Here is a tiny trained network, its code and every weight. The questions are about switching its units off for an input and a target symbol, where a switched-off unit gives its printed mean instead of its output.

import numpy as np


def w(rows, s, z=0):
    codes = np.array(rows[::2]) - 128.0
    scale = np.full(codes.shape[1], s)
    scale[-1] = z or s
    return codes * scale


def f(y):
    return np.maximum(y, 0)


def softmax(a):
    e = np.exp(a - a.max(-1, keepdims=True))
    return e / e.sum(-1, keepdims=True)


def log_softmax(a):
    a = a - a.max(-1, keepdims=True)
    return a - np.log(np.exp(a).sum(-1, keepdims=True))


def net(x, mask):
    ids = ['βγδημστφψ'.index(c) for c in x.split()]
    T = len(ids)
    res = E[ids] + P[:T]
    u = 0
    for l in range(2):
        r = res
        for j in range(2):
            rows = slice(4 * j, 4 * j + 4)
            q, k, v = (r @ M[l][rows].T for M in (Q, K, V))
            z = softmax(np.where(np.tri(T) > 0, q @ k.T / 4**0.5, -1e9)) @ v
            o = O[l][rows]
            res = res + np.where(mask[u + j], z, o[:, -1]) @ o[:, :-1]
        u += 2
        y = f(res @ A[l][:, :-1].T + A[l][:, -1])
        res = res + np.where(mask[u : u + 4], y, B[l][:, -1]) @ B[l][:, :-1]
        u += 4
    return log_softmax(res[-1] @ U[:, :-1].T + U[:, -1])


Q, K, V, O, A, B = {}, {}, {}, {}, {}, {}
E = w([
[94,159,65,143,95,121,93],'β',
[185,81,4,140,131,112,55],'γ',
[94,148,131,151,125,89,96],'δ',
[162,158,89,169,125,84,119],'η',
[84,81,132,115,68,112,149],'μ',
[112,72,157,147,100,127,158],'σ',
[82,124,147,157,122,85,121],'τ',
[83,131,144,156,144,68,117],'φ',
[94,148,90,144,162,112,126],'ψ',
],0.023)
P = w([
[85,24,46,42,1,33,216],'0',
[24,50,97,202,62,144,108],'1',
[99,97,57,136,100,10,144],'2',
[69,117,131,187,182,225,132],'3',
[78,176,113,128,179,203,111],'4',
[109,232,85,93,183,134,110],'5',
],0.0066)
Q[0] = w([
[74,148,169,158,1,114,34],'0.h1',
[83,155,121,128,110,116,125],'0.h1',
[102,138,90,117,177,127,190],'0.h1',
[122,79,104,148,189,150,175],'0.h1',
[79,131,64,122,124,113,164],'0.h2',
[134,123,133,80,93,135,79],'0.h2',
[175,173,200,202,205,160,111],'0.h2',
[148,73,250,154,144,189,134],'0.h2',
],0.0082)
K[0] = w([
[87,130,161,147,139,123,178],'0.h1',
[103,175,83,227,111,141,159],'0.h1',
[189,145,228,66,132,254,84],'0.h1',
[22,127,76,139,136,121,156],'0.h1',
[123,19,175,104,144,34,124],'0.h2',
[118,124,149,145,182,90,85],'0.h2',
[136,175,90,200,96,97,21],'0.h2',
[86,109,212,91,91,67,89],'0.h2',
],0.0072)
V[0] = w([
[144,112,119,142,105,40,230],'0.h1',
[2,233,132,184,116,56,205],'0.h1',
[129,113,81,192,148,120,143],'0.h1',
[156,109,141,187,224,230,154],'0.h1',
[83,137,138,131,148,114,204],'0.h2',
[66,114,32,200,124,148,136],'0.h2',
[145,169,57,61,162,93,91],'0.h2',
[94,103,64,121,134,198,98],'0.h2',
],0.0076)
O[0] = w([
[123,182,44,193,81,175,187,156],'0.h1',
[148,119,64,179,103,44,144,145],'0.h1',
[105,116,88,115,171,136,145,187],'0.h1',
[190,128,156,2,149,56,118,47],'0.h1',
[141,72,75,190,222,128,125,87],'0.h2',
[86,131,112,113,177,184,116,254],'0.h2',
[60,102,166,108,108,113,83,202],'0.h2',
[96,107,164,111,107,90,122,197],'0.h2',
],0.0083,0.012)
A[0] = w([
[157,175,43,117,101,108,99,146],'0.n1',
[193,224,107,104,121,147,236,42],'0.n2',
[88,191,254,181,144,80,130,118],'0.n3',
[225,179,179,24,122,72,204,1],'0.n4',
],0.007,0.0064)
B[0] = w([
[147,104,198,159,164,205,142,255],'0.n1',
[132,212,120,112,193,127,101,129],'0.n2',
[153,173,155,140,89,145,122,162],'0.n3',
[99,160,124,138,248,127,107,128],'0.n4',
],0.012,0.0062)
Q[1] = w([
[180,113,79,110,150,94,134],'1.h1',
[125,130,135,196,141,67,133],'1.h1',
[164,116,164,54,120,92,155],'1.h1',
[100,135,171,96,135,170,112],'1.h1',
[116,97,245,115,39,190,179],'1.h2',
[94,135,185,97,107,147,165],'1.h2',
[168,184,164,136,174,147,181],'1.h2',
[89,171,172,33,131,139,148],'1.h2',
],0.011)
K[1] = w([
[128,70,106,141,94,194,140],'1.h1',
[83,131,130,128,157,117,120],'1.h1',
[149,129,140,108,50,131,132],'1.h1',
[180,159,181,90,109,155,114],'1.h1',
[53,222,191,197,102,115,175],'1.h2',
[163,202,181,150,128,140,118],'1.h2',
[166,146,136,156,120,118,101],'1.h2',
[121,246,176,156,187,137,138],'1.h2',
],0.012)
V[1] = w([
[74,160,23,121,213,111,206],'1.h1',
[142,55,160,254,24,106,151],'1.h1',
[86,214,180,108,155,129,214],'1.h1',
[138,163,219,202,123,8,147],'1.h1',
[148,60,170,181,84,34,210],'1.h2',
[207,65,122,161,119,181,43],'1.h2',
[169,32,159,145,126,144,70],'1.h2',
[160,68,157,182,61,126,133],'1.h2',
],0.0079)
O[1] = w([
[212,5,232,198,127,2,122,246],'1.h1',
[144,215,19,133,66,82,99,211],'1.h1',
[179,106,165,191,26,133,141,82],'1.h1',
[162,51,108,87,52,204,30,28],'1.h1',
[43,199,142,118,168,156,162,29],'1.h2',
[145,91,171,37,73,152,135,179],'1.h2',
[165,106,149,77,82,154,113,152],'1.h2',
[65,142,127,59,113,151,134,148],'1.h2',
],0.0074,0.012)
A[1] = w([
[107,98,80,191,154,143,106,248],'1.n1',
[187,150,151,198,228,45,175,3],'1.n2',
[146,102,145,25,119,151,110,96],'1.n3',
[173,191,151,114,213,254,116,103],'1.n4',
],0.009,0.0029)
B[1] = w([
[74,186,181,100,190,66,226,253],'1.n1',
[75,135,53,102,81,191,91,223],'1.n2',
[126,152,133,64,177,254,104,167],'1.n3',
[214,155,110,239,54,214,253,139],'1.n4',
],0.0076,0.015)
U = w([
[180,180,134,97,160,103,175,3],'β',
[86,183,103,44,255,95,50,171],'γ',
[79,167,101,90,66,214,99,19],'δ',
[160,148,123,152,104,186,153,135],'η',
[119,161,139,202,136,165,192,205],'μ',
[174,139,124,157,118,216,241,115],'σ',
[155,169,106,102,102,136,126,116],'τ',
[127,111,94,177,99,185,85,95],'φ',
[148,44,231,152,138,131,199,107],'ψ',
],0.0078,0.0051)

Each question gives the input, a string of symbols that net reads in full, and the target symbol t.
The units are the heads (4 rows each of Q, K, V and O) and the neurons (one row each of A and B). Each row of codes is followed by its name. A weight is (code - 128) times the scale printed after its matrix; where a second scale follows, it is the last column's (O, A, B and U).
mask holds one flag per unit, layer by layer, with each layer's heads first. A switched-off unit (its flag False) gives its mean, the last column of its rows in O or B, instead of its output. The means were averaged over made-up inputs and are rounded, as every weight is.
A unit's drop is (log p(t) with every unit on - log p(t) with that unit switched off) / (log p(t) with every unit on - log p(t) with every unit switched off).
The circuit of an input: a set's keep is (log p(t) with only the set's units on - log p(t) with every unit switched off) / (log p(t) with every unit on - log p(t) with every unit switched off). Starting from all 12 units, units are removed one at a time, each time the one whose removal leaves the highest keep (on an exact tie, the one counted first), for as long as the keep stays at least 0.8.
units of the circuit, in order: the units of the circuit, biggest drop first
most important unit: the unit with the biggest drop
k most important neurons: the k neurons with the biggest drops, biggest first
k most important neurons of layer l: the k neurons of layer l with the biggest drops, biggest first
which heads matter: for each layer, one digit per head in row order, 1 if its drop is at least 0.15 and else 0, layers parted by /
drop of u: that unit's drop, to one decimal
input μ β γ β, target γ: 2 most important neurons -> 1.n4, 0.n1
input μ ψ γ, target ψ: most important unit -> 0.h1
input β ψ γ γ σ, target γ: which heads matter -> 10 / 11
input μ η σ ψ γ φ, target ψ: 2 most important neurons -> 0.n1, 1.n2
input ψ γ τ, target ψ: units of the circuit, in order -> 1.h2, 0.h2, 1.h1, 0.n1
input γ δ β, target δ: which heads matter -> 11 / 10
input β ψ ψ γ ψ η, target ψ: which heads matter -> 00 / 11
input φ η δ β φ γ, target φ: 2 most important neurons -> 1.n1, 0.n1
input ψ γ β, target ψ: which heads matter -> 01 / 11
input γ φ γ δ γ, target δ: 4 most important neurons -> 0.n3, 1.n4, 1.n1, 1.n3
input φ γ η, target φ: units of the circuit, in order -> 1.h1, 1.n1, 1.h2
input γ ψ γ σ γ, target σ: 2 most important neurons of layer 1 -> 1.n4, 1.n3
input β γ μ, target μ: which heads matter -> 11 / 10
input γ μ ψ ψ ψ φ, target ψ: units of the circuit, in order -> 1.h1
input δ ψ γ τ, target ψ: 3 most important neurons -> 0.n1, 1.n2, 1.n3
input η γ δ δ, target δ: which heads matter -> 10 / 11
input δ φ γ η, target φ: 2 most important neurons -> 1.n1, 0.n1
input γ ψ σ η, target ψ: 2 most important neurons of layer 1 -> 1.n2, 1.n3
input ψ ψ γ δ, target ψ: drop of 1.n1 -> -0.1
input η γ μ, target μ: drop of 0.h2 -> 0.1
input γ δ δ, target δ: drop of 0.n3 -> 0.3
input δ γ τ γ, target γ: drop of 1.n4 -> 0.1
input η β γ γ γ γ, target σ: most important unit -> 1.n4
